Below are the code and all the weights of a small trained network. Each question names an input and a target symbol and asks about switching units off, where a switched-off unit gives its printed mean instead of its output.

import numpy as np


def w(rows, s, z=0):
    codes = np.array(rows[::2]) - 128.0
    scale = np.full(codes.shape[1], s)
    scale[-1] = z or s
    return codes * scale


def f(y):
    return y / 2 * (1 + np.tanh(0.7978845608 * (y + 0.044715 * y**3)))


def softmax(a):
    e = np.exp(a - a.max(-1, keepdims=True))
    return e / e.sum(-1, keepdims=True)


def log_softmax(a):
    a = a - a.max(-1, keepdims=True)
    return a - np.log(np.exp(a).sum(-1, keepdims=True))


def net(x, mask):
    ids = ['βεμτφω'.index(c) for c in x.split()]
    T = len(ids)
    res = E[ids] + P[:T]
    r = res
    for j in range(3):
        rows = slice(3 * j, 3 * j + 3)
        q, k, v = (r @ M[0][rows].T for M in (Q, K, V))
        z = softmax(np.where(np.tri(T) > 0, q @ k.T / 3**0.5, -1e9)) @ v
        o = O[0][rows]
        res = res + np.where(mask[j], z, o[:, -1]) @ o[:, :-1]
    y = f(res @ A[0][:, :-1].T + A[0][:, -1])
    res = res + np.where(mask[3:7], y, B[0][:, -1]) @ B[0][:, :-1]
    return log_softmax(res[-1] @ U[:, :-1].T + U[:, -1])


Q, K, V, O, A, B = {}, {}, {}, {}, {}, {}
E = w([
[68,147,2,232,139,33],'β',
[173,218,97,203,126,168],'ε',
[104,151,70,169,170,142],'μ',
[153,126,10,175,224,172],'τ',
[158,157,116,239,150,67],'φ',
[188,196,108,218,201,218],'ω',
],0.0099)
P = w([
[5,206,157,124,173,122],'0',
[123,74,105,198,97,192],'1',
[139,112,185,97,76,88],'2',
[95,231,95,182,189,120],'3',
[123,73,90,218,103,190],'4',
[151,122,185,98,81,78],'5',
[200,213,77,89,208,93],'6',
[118,71,81,220,98,179],'7',
[135,109,179,104,69,78],'8',
[166,134,123,28,169,34],'9',
[98,69,86,218,94,154],'10',
],0.016)
Q[0] = w([
[110,188,143,80,232,93],'h1',
[95,151,82,255,158,174],'h1',
[77,170,116,226,138,140],'h1',
[146,121,107,211,88,155],'h2',
[176,176,87,113,174,152],'h2',
[143,123,90,214,134,208],'h2',
[163,117,176,164,137,109],'h3',
[85,159,201,97,107,161],'h3',
[176,106,188,112,102,206],'h3',
],0.015)
K[0] = w([
[154,182,52,160,197,97],'h1',
[39,108,175,215,113,141],'h1',
[54,129,188,167,170,179],'h1',
[50,124,253,136,145,103],'h2',
[124,196,114,140,169,160],'h2',
[60,131,174,153,134,181],'h2',
[121,131,194,72,134,149],'h3',
[219,15,156,111,100,158],'h3',
[154,89,185,97,115,62],'h3',
],0.015)
V[0] = w([
[41,150,25,116,179,165],'h1',
[142,54,144,160,167,197],'h1',
[116,116,130,93,143,246],'h1',
[142,169,151,177,84,137],'h2',
[127,55,118,158,110,175],'h2',
[171,134,116,152,141,210],'h2',
[53,149,82,183,127,190],'h3',
[160,119,75,176,74,169],'h3',
[122,46,137,174,110,151],'h3',
],0.013)
O[0] = w([
[234,34,231,105,84,119,252],'h1',
[151,53,47,219,235,37,95],'h1',
[234,7,46,84,122,189,121],'h1',
[9,196,62,19,2,104,142],'h2',
[56,65,236,118,189,198,65],'h2',
[11,11,131,239,69,199,120],'h2',
[71,105,122,66,228,188,255],'h3',
[105,138,229,85,76,136,108],'h3',
[170,106,213,138,68,128,67],'h3',
],0.008,0.019)
A[0] = w([
[179,6,164,136,138,116,98],'n1',
[83,97,69,130,135,170,144],'n2',
[122,49,97,192,98,171,2],'n3',
[93,180,166,124,180,109,66],'n4',
],0.014,0.0087)
B[0] = w([
[145,201,157,178,59,74,254],'n1',
[110,91,100,128,96,184,214],'n2',
[34,118,190,75,195,60,178],'n3',
[104,43,185,250,130,142,166],'n4',
],0.011,0.012)
U = w([
[87,162,83,205,187,96,138],'β',
[148,102,127,57,198,69,155],'ε',
[135,49,75,177,115,157,152],'μ',
[170,86,107,161,67,94,230],'τ',
[47,254,69,116,112,128,11],'φ',
[89,63,218,96,97,131,76],'ω',
],0.0099,0.0013)

Each question gives the input, a string of symbols that net reads in full, and the target symbol t.
The units are the heads (3 rows each of Q, K, V and O) and the neurons (one row each of A and B). Each row of codes is followed by its name. A weight is (code - 128) times the scale printed after its matrix; where a second scale follows, it is the last column's (O, A, B and U).
mask holds one flag per unit, heads first, then neurons. A switched-off unit (its flag False) gives its mean, the last column of its rows in O or B, instead of its output. The means were averaged over made-up inputs and are rounded, as every weight is.
A unit's drop is (log p(t) with every unit on - log p(t) with that unit switched off) / (log p(t) with every unit on - log p(t) with every unit switched off).
The circuit of an input: a set's keep is (log p(t) with only the set's units on - log p(t) with every unit switched off) / (log p(t) with every unit on - log p(t) with every unit switched off). Starting from all 7 units, units are removed one at a time, each time the one whose removal leaves the highest keep (on an exact tie, the one counted first), for as long as the keep stays at least 0.8.
circuit, biggest first: the units of the circuit, biggest drop first
unit that matters most: the unit with the biggest drop
k most important neurons: the k neurons with the biggest drops, biggest first
heads that matter: for each layer, one digit per head in row order, 1 if its drop is at least 0.15 and else 0, layers parted by /
input φ φ μ ε φ, target φ: unit that matters most : h1
input μ β β ε ω ε, target φ: heads that matter : 101
input ω μ β μ μ ε ε μ ω φ, target φ: heads that matter : 110
input ω ω ε ε ε, target ω: 2 most important neurons : (n3 n2)
input ω ε μ φ ω β μ, target β: circuit, biggest first : (h1 n4)
input ω μ ε τ ω β ω μ ω φ, target μ: heads that matter : 110
input τ μ ω ω β τ μ ω ω ω ω, target β: circuit, biggest first : (n3 n1 h1)
input μ β μ ω ε μ ε, target μ: heads that matter : 010
input τ μ ε τ β, target β: 2 most important neurons : (n3 n1)
input μ ω μ μ, target ε: circuit, biggest first : (h1 n1 h2)
input ε μ μ μ ω μ β μ μ ε, target ω: heads that matter : 100
input ω φ μ φ ω φ μ φ μ β β, target ω: heads that matter : 110
input ω ω μ μ ε ω φ μ φ, target β: heads that matter : 100
input β ε ω μ ω ω β μ, target ε: heads that matter : 010
input ω μ τ μ μ, target ω: circuit, biggest first : (n3 h2)
input τ ε μ ε μ, target β: 2 most important neurons : (n3 n1)
input φ μ ω β ε μ μ, target ω: heads that matter : 100
input β μ β ω, target ω: circuit, biggest first : (h1)
input ε μ μ μ μ μ β ω τ, target μ: 3 most important neurons : (n2 n1 n3)
input μ μ β, target ε: circuit, biggest first : (h2)
